Below are the code and all the weights of a small trained network. Each question names an input and a class and asks about switching units off, where a switched-off unit gives its printed mean instead of its output.

import numpy as np


def w(rows, s, z=0):
    codes = np.array(rows[::2]) - 128.0
    scale = np.full(codes.shape[1], s)
    scale[-1] = z or s
    return codes * scale


def norm(h):
    return h / np.sqrt((h * h).mean(-1, keepdims=True) + 1e-5)


def f(y):
    return y / 2 * (1 + np.tanh(0.7978845608 * (y + 0.044715 * y**3)))


def log_softmax(a):
    a = a - a.max(-1, keepdims=True)
    return a - np.log(np.exp(a).sum(-1, keepdims=True))


def net(x, mask):
    res = np.array(x, float).reshape(1, 6) / 4 @ E
    u = 0
    for l in range(3):
        y = f(norm(res) @ A[l][:, :-1].T + A[l][:, -1])
        res = res + np.where(mask[u : u + 10], y, B[l][:, -1]) @ B[l][:, :-1]
        u += 10
    return log_softmax(norm(res)[-1] @ U[:, :-1].T + U[:, -1])


A, B = {}, {}
E = w([
[161,100,117,145,131,121,120,97,132,126,124,147],'x0',
[131,124,145,115,135,112,119,137,125,139,130,118],'x1',
[126,131,148,104,127,122,103,138,104,139,125,109],'x2',
[190,146,179,174,204,194,148,120,159,111,58,111],'x3',
[130,135,91,77,57,115,165,130,105,196,41,195],'x4',
[150,202,105,163,71,102,145,141,171,173,146,3],'x5',
],0.011)
A[0] = w([
[120,188,114,71,115,47,199,92,134,150,154,197,121],'L0N1',
[126,153,111,191,99,99,82,55,142,138,149,74,38],'L0N2',
[124,149,223,105,79,76,169,125,134,94,51,203,57],'L0N3',
[59,85,109,100,162,123,141,115,97,136,48,151,6],'L0N4',
[186,123,118,145,69,173,149,194,181,210,83,58,37],'L0N5',
[67,60,152,143,166,172,144,163,158,155,83,121,8],'L0N6',
[171,93,121,184,151,153,140,168,149,254,32,143,155],'L0N7',
[45,94,117,127,141,83,123,162,118,142,174,220,19],'L0N8',
[126,137,52,113,140,117,150,132,127,207,145,63,82],'L0N9',
[103,29,128,131,172,203,93,113,149,147,238,131,40],'L0N10',
],0.007,0.0023)
B[0] = w([
[206,117,164,21,69,92,69,101,128,93,129,130,196],'L0N1',
[144,124,128,112,131,120,154,216,207,95,186,60,199],'L0N2',
[143,108,126,134,75,227,121,157,130,147,49,101,188],'L0N3',
[167,97,94,99,143,164,104,156,231,84,118,101,172],'L0N4',
[69,209,139,200,128,135,95,26,165,223,62,235,246],'L0N5',
[194,129,129,91,203,211,113,98,22,175,141,214,138],'L0N6',
[59,150,141,153,105,187,190,156,97,151,90,108,254],'L0N7',
[49,124,90,136,129,103,125,80,207,95,190,6,217],'L0N8',
[189,108,28,208,156,113,110,122,65,130,178,141,202],'L0N9',
[107,164,158,78,144,158,166,71,2,169,169,76,225],'L0N10',
],0.0078,0.0049)
A[1] = w([
[189,97,127,150,95,86,177,114,122,207,140,165,5],'L1N1',
[119,105,132,188,198,215,38,120,166,208,131,97,19],'L1N2',
[93,89,111,111,138,141,52,83,91,159,124,184,111],'L1N3',
[101,147,56,172,55,26,93,153,179,165,184,129,176],'L1N4',
[76,91,99,18,114,87,104,109,92,108,138,112,88],'L1N5',
[135,129,219,165,242,114,193,148,144,105,127,97,213],'L1N6',
[94,56,91,77,121,97,141,151,171,99,78,190,9],'L1N7',
[112,144,136,30,33,76,94,81,170,153,51,88,233],'L1N8',
[68,114,123,194,118,92,97,130,104,59,225,127,32],'L1N9',
[146,116,89,106,2,86,128,158,113,152,125,212,39],'L1N10',
],0.0079,0.0022)
B[1] = w([
[89,197,75,80,103,155,140,93,67,184,147,138,141],'L1N1',
[163,178,79,153,135,104,185,128,194,59,158,164,185],'L1N2',
[116,176,48,177,157,132,139,148,152,108,179,59,159],'L1N3',
[188,124,120,26,137,183,71,219,66,163,94,150,254],'L1N4',
[101,112,132,161,129,97,191,38,244,135,87,123,206],'L1N5',
[126,123,94,115,74,80,35,124,115,78,98,198,214],'L1N6',
[130,56,83,139,52,162,45,151,179,152,51,100,156],'L1N7',
[117,100,100,162,97,115,139,85,102,51,124,162,221],'L1N8',
[102,105,169,150,137,180,147,166,125,254,119,84,211],'L1N9',
[162,206,135,134,221,54,76,43,124,89,209,122,185],'L1N10',
],0.0083,0.0081)
A[2] = w([
[121,139,142,67,192,184,163,91,48,49,97,188,90],'L2N1',
[2,44,156,129,102,86,180,37,131,135,167,134,116],'L2N2',
[185,203,152,128,165,78,170,159,184,61,165,149,46],'L2N3',
[190,102,72,123,124,98,181,203,64,150,149,50,92],'L2N4',
[151,168,76,179,121,110,90,123,171,137,144,203,166],'L2N5',
[160,54,158,108,109,209,171,179,122,178,76,183,5],'L2N6',
[119,172,153,219,125,87,113,163,180,138,92,140,100],'L2N7',
[145,147,125,140,111,113,89,154,156,136,55,48,200],'L2N8',
[87,73,54,64,217,145,187,185,141,198,178,37,86],'L2N9',
[115,95,131,143,130,126,120,92,89,33,89,133,58],'L2N10',
],0.0086,0.0029)
B[2] = w([
[161,126,196,73,116,108,99,189,102,76,159,170,209],'L2N1',
[79,114,140,92,164,216,248,109,121,147,126,73,241],'L2N2',
[167,153,107,135,161,80,138,98,188,74,212,109,165],'L2N3',
[152,94,158,144,156,66,65,151,132,173,106,162,185],'L2N4',
[86,112,165,92,150,86,156,131,98,147,173,100,235],'L2N5',
[157,181,113,155,57,214,19,133,143,168,151,89,181],'L2N6',
[128,81,84,151,138,119,167,99,139,88,129,101,188],'L2N7',
[127,117,110,210,108,125,154,126,152,78,116,134,204],'L2N8',
[120,121,180,212,175,164,85,211,60,177,139,150,255],'L2N9',
[125,89,169,59,129,82,131,173,128,153,103,114,179],'L2N10',
],0.012,0.0066)
U = w([
[78,81,201,104,200,213,196,131,84,180,204,59,157],'0',
[181,93,234,57,194,107,83,204,112,8,172,186,4],'1',
[77,41,54,49,76,110,154,66,196,96,89,81,104],'2',
[199,148,145,123,60,219,48,167,164,87,65,153,205],'3',
[167,90,158,188,178,97,48,238,99,208,177,103,206],'4',
[186,172,102,199,183,52,156,136,213,31,194,62,119],'5',
[184,192,63,58,91,49,78,91,74,193,176,146,160],'6',
[109,204,73,206,84,127,199,73,159,166,55,164,91],'7',
],0.012,0.0032)

Each question gives the input, the list of numbers given to net, and the class t.
The units are the neurons (one row each of A and B). Each row of codes is followed by its name. A weight is (code - 128) times the scale printed after its matrix; where a second scale follows, it is the last column's (A, B and U).
mask holds one flag per neuron, layer by layer. A switched-off neuron (its flag False) gives its mean, the last column of its row in B, instead of its output. The means were averaged over made-up inputs and are rounded, as every weight is.
A unit's drop is (log p(t) with every unit on - log p(t) with that unit switched off) / (log p(t) with every unit on - log p(t) with every unit switched off).
The circuit of an input: a set's keep is (log p(t) with only the set's units on - log p(t) with every unit switched off) / (log p(t) with every unit on - log p(t) with every unit switched off). Starting from the 12 units with the biggest drops (on a tie, the unit counted first), units are removed one at a time, each time the one whose removal leaves the highest keep (on an exact tie, the one counted first), for as long as the keep stays at least 0.8.
units of the circuit, in order: the units of the circuit, biggest drop first
top k neurons: the k neurons with the biggest drops, biggest first
k most important neurons of layer l: the k neurons of layer l with the biggest drops, biggest first
drop when u is switched off: that unit's drop, to one decimal
input [3,-6,3,1,-3,1], class 5: top 2 neurons	L1N6; L1N4
input [-3,-2,-3,7,-1,3], class 5: units of the circuit, in order	L1N2
input [-8,1,0,5,0,8], class 5: top 3 neurons	L1N2; L1N9; L2N3
input [3,0,1,7,5,1], class 7: 2 most important neurons of layer 2	L2N9; L2N7
input [3,-7,-2,0,-6,-6], class 0: top 3 neurons	L1N4; L2N2; L1N9
input [1,-3,-5,2,-4,0], class 1: 2 most important neurons of layer 0	L0N10; L0N5
input [-8,-3,-3,-8,0,7], class 4: 2 most important neurons of layer 1	L1N4; L1N6
input [-7,-5,6,0,3,-3], class 2: 2 most important neurons of layer 1	L1N4; L1N8
input [-6,-3,3,1,5,2], class 7: top 3 neurons	L0N5; L0N7; L1N4
input [-1,-3,7,2,6,0], class 3: top 3 neurons	L0N3; L1N5; L0N7
input [1,6,-1,8,-3,0], class 1: top 2 neurons	L1N6; L2N1
input [6,-3,3,-4,0,-1], class 0: 3 most important neurons of layer 0	L0N8; L0N3; L0N5
input [0,-3,-5,-7,8,-1], class 2: top 2 neurons	L1N5; L0N8
input [3,8,-7,-1,-3,6], class 4: units of the circuit, in order	L1N4
input [-8,-5,-5,1,-8,-4], class 1: 2 most important neurons of layer 0	L0N8; L0N6
input [0,-3,1,1,0,5], class 5: 2 most important neurons of layer 0	L0N5; L0N2
input [7,8,-5,-6,1,-7], class 2: top 2 neurons	L0N1; L1N7
input [8,6,2,8,2,-4], class 3: top 2 neurons	L2N6; L1N10
input [6,-3,-6,6,8,0], class 3: 3 most important neurons of layer 0	L0N8; L0N3; L0N9
input [4,0,-5,-1,6,0], class 2: top neuron	L1N4
input [-5,-6,1,8,-7,0], class 1: 3 most important neurons of layer 0	L0N8; L0N5; L0N6
input [-8,0,-5,0,1,-2], class 2: top 2 neurons	L0N8; L1N4
input [2,0,-5,6,-2,0], class 1: 2 most important neurons of layer 2	L2N1; L2N10
input [-4,-5,0,-1,7,-7], class 2: top 2 neurons	L0N8; L1N4
input [-7,2,4,4,2,1], class 7: top 2 neurons	L0N5; L1N4
input [8,1,1,0,5,-3], class 2: drop when L1N10 is switched off	0.3
